Below are the code and all the weights of a small trained network. Each question names an input and a target symbol and asks about switching units off, where a switched-off unit gives its printed mean instead of its output.

import numpy as np


def w(rows, s, z=0):
    codes = np.array(rows[::2]) - 128.0
    scale = np.full(codes.shape[1], s)
    scale[-1] = z or s
    return codes * scale


def f(y):
    return y / 2 * (1 + np.tanh(0.7978845608 * (y + 0.044715 * y**3)))


def softmax(a):
    e = np.exp(a - a.max(-1, keepdims=True))
    return e / e.sum(-1, keepdims=True)


def log_softmax(a):
    a = a - a.max(-1, keepdims=True)
    return a - np.log(np.exp(a).sum(-1, keepdims=True))


def net(x, mask):
    ids = ['ΔΘΞΦαβγλμστ'.index(c) for c in x.split()]
    T = len(ids)
    res = E[ids] + P[:T]
    q, k, v = (res @ M[0].T for M in (Q, K, V))
    z = softmax(np.where(np.tri(T) > 0, q @ k.T / 3**0.5, -1e9)) @ v
    res = res + np.where(mask[0], z, O[0][:, -1]) @ O[0][:, :-1]
    y = f(res @ A[0][:, :-1].T + A[0][:, -1])
    res = res + np.where(mask[1:17], y, B[0][:, -1]) @ B[0][:, :-1]
    return log_softmax(res[-1] @ U[:, :-1].T + U[:, -1])


Q, K, V, O, A, B = {}, {}, {}, {}, {}, {}
E = w([
[130,54,116,108,167],'Δ',
[123,46,125,106,159],'Θ',
[115,36,119,64,152],'Ξ',
[159,25,100,100,157],'Φ',
[133,126,130,139,11],'α',
[79,67,117,63,147],'β',
[133,23,128,126,156],'γ',
[98,45,137,106,154],'λ',
[26,52,169,150,148],'μ',
[138,52,110,244,154],'σ',
[78,160,77,163,135],'τ',
],0.011)
P = w([
[66,74,84,95,252],'0',
[73,75,89,148,239],'1',
[57,64,96,165,217],'2',
[85,71,90,192,192],'3',
[96,73,90,191,163],'4',
[87,75,90,204,138],'5',
[92,76,91,208,108],'6',
[89,83,100,221,85],'7',
[90,69,93,218,51],'8',
[89,57,91,237,30],'9',
[104,45,85,249,3],'10',
],0.005)
Q[0] = w([
[193,255,208,66,113],'H1',
[111,90,108,157,144],'H1',
[146,131,109,156,96],'H1',
],0.021)
K[0] = w([
[129,114,125,111,253],'H1',
[122,145,124,138,56],'H1',
[129,117,162,77,97],'H1',
],0.017)
V[0] = w([
[133,2,195,117,119],'H1',
[166,133,134,249,188],'H1',
[252,40,128,89,107],'H1',
],0.0081)
O[0] = w([
[157,143,207,55,209,148],'H1',
[140,24,147,100,36,228],'H1',
[254,123,130,89,225,5],'H1',
],0.0099,0.0033)
A[0] = w([
[128,123,125,134,125,126],'N1',
[173,130,154,118,160,67],'N2',
[96,105,105,163,67,6],'N3',
[135,93,254,81,137,193],'N4',
[95,109,110,154,93,127],'N5',
[97,106,99,157,85,83],'N6',
[89,104,105,167,92,133],'N7',
[157,73,150,83,106,163],'N8',
[119,127,123,151,100,44],'N9',
[125,113,122,135,125,138],'N10',
[208,110,151,126,146,92],'N11',
[164,109,142,117,148,139],'N12',
[109,199,95,163,116,253],'N13',
[109,115,117,153,103,111],'N14',
[189,150,172,115,180,68],'N15',
[129,100,126,127,127,159],'N16',
],0.0098,0.0021)
B[0] = w([
[129,118,124,124,121,135],'N1',
[183,154,129,89,135,129],'N2',
[116,125,109,56,157,240],'N3',
[118,164,255,177,80,165],'N4',
[129,105,113,89,120,227],'N5',
[123,109,111,87,135,234],'N6',
[128,102,113,91,114,255],'N7',
[145,68,121,191,86,162],'N8',
[140,132,133,83,134,154],'N9',
[124,116,122,127,120,148],'N10',
[216,133,127,120,124,137],'N11',
[174,150,138,137,127,135],'N12',
[188,88,152,182,68,167],'N13',
[130,116,119,95,122,189],'N14',
[177,135,107,52,150,136],'N15',
[120,109,111,145,104,155],'N16',
],0.008,0.0087)
U = w([
[54,158,205,133,124,72],'Δ',
[90,163,105,143,228,218],'Θ',
[137,144,139,102,130,2],'Ξ',
[138,146,136,103,137,14],'Φ',
[90,92,68,86,113,156],'α',
[137,153,142,78,157,65],'β',
[206,140,98,111,143,130],'γ',
[122,153,162,127,149,229],'λ',
[134,148,134,124,116,4],'μ',
[136,103,164,255,56,200],'σ',
[164,136,148,108,122,51],'τ',
],0.0071,0.0041)

Each question gives the input, a string of symbols that net reads in full, and the target symbol t.
The units are the heads (3 rows each of Q, K, V and O) and the neurons (one row each of A and B). Each row of codes is followed by its name. A weight is (code - 128) times the scale printed after its matrix; where a second scale follows, it is the last column's (O, A, B and U).
mask holds one flag per unit, heads first, then neurons. A switched-off unit (its flag False) gives its mean, the last column of its rows in O or B, instead of its output. The means were averaged over made-up inputs and are rounded, as every weight is.
A unit's drop is (log p(t) with every unit on - log p(t) with that unit switched off) / (log p(t) with every unit on - log p(t) with every unit switched off).
The circuit of an input: a set's keep is (log p(t) with only the set's units on - log p(t) with every unit switched off) / (log p(t) with every unit on - log p(t) with every unit switched off). Starting from the 12 units with the biggest drops (on a tie, the unit counted first), units are removed one at a time, each time the one whose removal leaves the highest keep (on an exact tie, the one counted first), for as long as the keep stays at least 0.8.
circuit, biggest first: the units of the circuit, biggest drop first
top k neurons: the k neurons with the biggest drops, biggest first
drop of u: that unit's drop, to one decimal
input τ τ λ τ μ Δ σ Ξ λ, target σ: top 3 neurons => [N4; N3; N8]
input τ γ τ Θ σ σ μ, target σ: circuit, biggest first => [H1; N4; N8; N3]
input μ Ξ Φ λ σ σ τ σ σ Θ, target σ: circuit, biggest first => [H1; N8; N4; N3]
input γ σ μ Ξ, target σ: top 3 neurons => [N4; N8; N3]
input σ σ Φ μ, target σ: circuit, biggest first => [H1; N4; N3; N8]
input σ λ Φ Δ λ Φ σ λ, target σ: top 3 neurons => [N4; N8; N3]
input τ τ Θ σ Ξ σ Φ, target σ: circuit, biggest first => [H1; N8; N4; N3]
input τ γ λ σ σ τ Φ σ σ Δ, target σ: top 3 neurons => [N8; N4; N3]
input σ Ξ γ, target σ: top 2 neurons => [N4; N8]
input Θ Φ Φ, target γ: circuit, biggest first => [H1; N11]
input σ σ Ξ β, target σ: top neuron => [N4]
input μ σ β Δ, target σ: top 2 neurons => [N4; N3]
input λ σ β, target σ: drop of N5 => 0.0
input τ Φ τ λ σ λ Φ, target σ: drop of N8 => 0.3
input α λ τ, target Θ: drop of N15 => 0.0
input β Ξ σ σ σ, target σ: top neuron => [N8]
